Here is a tiny trained network, its code and every weight. The questions are about switching its units off for an input and a class, where a switched-off unit gives its printed mean instead of its output.

import numpy as np


def w(rows, s, z=0):
    codes = np.array(rows[::2]) - 128.0
    scale = np.full(codes.shape[1], s)
    scale[-1] = z or s
    return codes * scale


def f(y):
    return np.maximum(y, 0)


def log_softmax(a):
    a = a - a.max(-1, keepdims=True)
    return a - np.log(np.exp(a).sum(-1, keepdims=True))


def net(x, mask):
    res = np.array(x, float).reshape(1, 5) / 4 @ E
    y = f(res @ A[0][:, :-1].T + A[0][:, -1])
    res = res + np.where(mask, y, B[0][:, -1]) @ B[0][:, :-1]
    return log_softmax(res[-1] @ U[:, :-1].T + U[:, -1])


A, B = {}, {}
E = w([
[117,222,231,237,171,250],'x0',
[62,139,176,163,162,97],'x1',
[178,107,219,145,40,63],'x2',
[210,254,243,179,227,94],'x3',
[222,238,46,9,240,126],'x4',
],0.008)
A[0] = w([
[75,59,165,208,135,145,174],'N0',
[60,114,146,130,54,126,141],'N1',
[195,129,179,155,105,52,83],'N2',
[198,151,147,68,140,70,187],'N3',
[135,115,59,110,187,67,4],'N4',
[161,252,158,139,185,159,112],'N5',
[139,166,111,43,182,201,252],'N6',
],0.012,0.0044)
B[0] = w([
[122,76,203,200,8,146,228],'N0',
[184,96,168,159,66,70,202],'N1',
[135,176,71,4,2,72,190],'N2',
[186,166,159,110,104,15,214],'N3',
[93,32,108,74,164,53,183],'N4',
[158,206,237,109,44,107,252],'N5',
[50,80,94,130,93,227,235],'N6',
],0.0093,0.015)
U = w([
[127,202,116,131,183,212,43],'0',
[95,80,27,73,179,111,45],'1',
[195,195,171,60,147,53,108],'2',
[67,61,152,152,66,87,242],'3',
[194,151,251,166,171,133,1],'4',
],0.011,0.0081)

Each question gives the input, the list of numbers given to net, and the class t.
The units are the neurons (one row each of A and B). Each row of codes is followed by its name. A weight is (code - 128) times the scale printed after its matrix; where a second scale follows, it is the last column's (A, B and U).
mask holds one flag per neuron, in row order. A switched-off neuron (its flag False) gives its mean, the last column of its row in B, instead of its output. The means were averaged over made-up inputs and are rounded, as every weight is.
A unit's drop is (log p(t) with every unit on - log p(t) with that unit switched off) / (log p(t) with every unit on - log p(t) with every unit switched off).
The circuit of an input: a set's keep is (log p(t) with only the set's units on - log p(t) with every unit switched off) / (log p(t) with every unit on - log p(t) with every unit switched off). Starting from all 7 units, units are removed one at a time, each time the one whose removal leaves the highest keep (on an exact tie, the one counted first), for as long as the keep stays at least 0.8.
units of the circuit, in order: the units of the circuit, biggest drop first
unit that matters most: the unit with the biggest drop
top k neurons: the k neurons with the biggest drops, biggest first
drop when u is switched off: that unit's drop, to one decimal
input [-2,-6,-8,2,8], class 3: unit that matters most -> N6
input [-8,5,6,-5,2], class 2: units of the circuit, in order -> N6, N0
input [-5,8,-1,1,2], class 1: top 2 neurons -> N5, N0
input [-6,4,7,4,-3], class 2: units of the circuit, in order -> N6, N2
input [-6,6,-1,-4,3], class 1: units of the circuit, in order -> N0, N5
input [6,-3,-3,1,7], class 0: top 3 neurons -> N6, N0, N1
input [2,-7,7,-7,8], class 1: top 4 neurons -> N5, N0, N6, N1
input [-6,0,1,2,-1], class 2: top 2 neurons -> N6, N0
input [2,8,-8,7,6], class 4: units of the circuit, in order -> N5, N6
input [-8,-5,-1,1,-2], class 1: top 4 neurons -> N5, N0, N4, N1
input [-6,6,-1,2,3], class 1: units of the circuit, in order -> N5, N0
input [-6,-1,-5,-5,-1], class 1: units of the circuit, in order -> N0, N5
input [-6,-7,-6,3,4], class 1: units of the circuit, in order -> N6, N0
input [-8,8,-5,2,8], class 1: top 2 neurons -> N6, N4
input [6,0,4,-3,7], class 4: top 3 neurons -> N2, N5, N6
input [5,0,-1,2,-4], class 4: units of the circuit, in order -> N6
input [5,-8,-2,-1,4], class 0: top 2 neurons -> N6, N0
input [-2,-8,-5,-1,7], class 1: top 2 neurons -> N6, N0
input [2,8,-8,-1,3], class 0: top 2 neurons -> N0, N1
input [6,-1,-3,-3,6], class 0: top 2 neurons -> N6, N0
input [1,5,3,6,-1], class 2: top neuron -> N2
input [-1,-5,3,-2,2], class 2: drop when N0 is switched off -> 1.2
input [3,1,-6,3,-2], class 4: drop when N5 is switched off -> 0.3
input [-7,7,8,0,4], class 2: drop when N5 is switched off -> 0.0
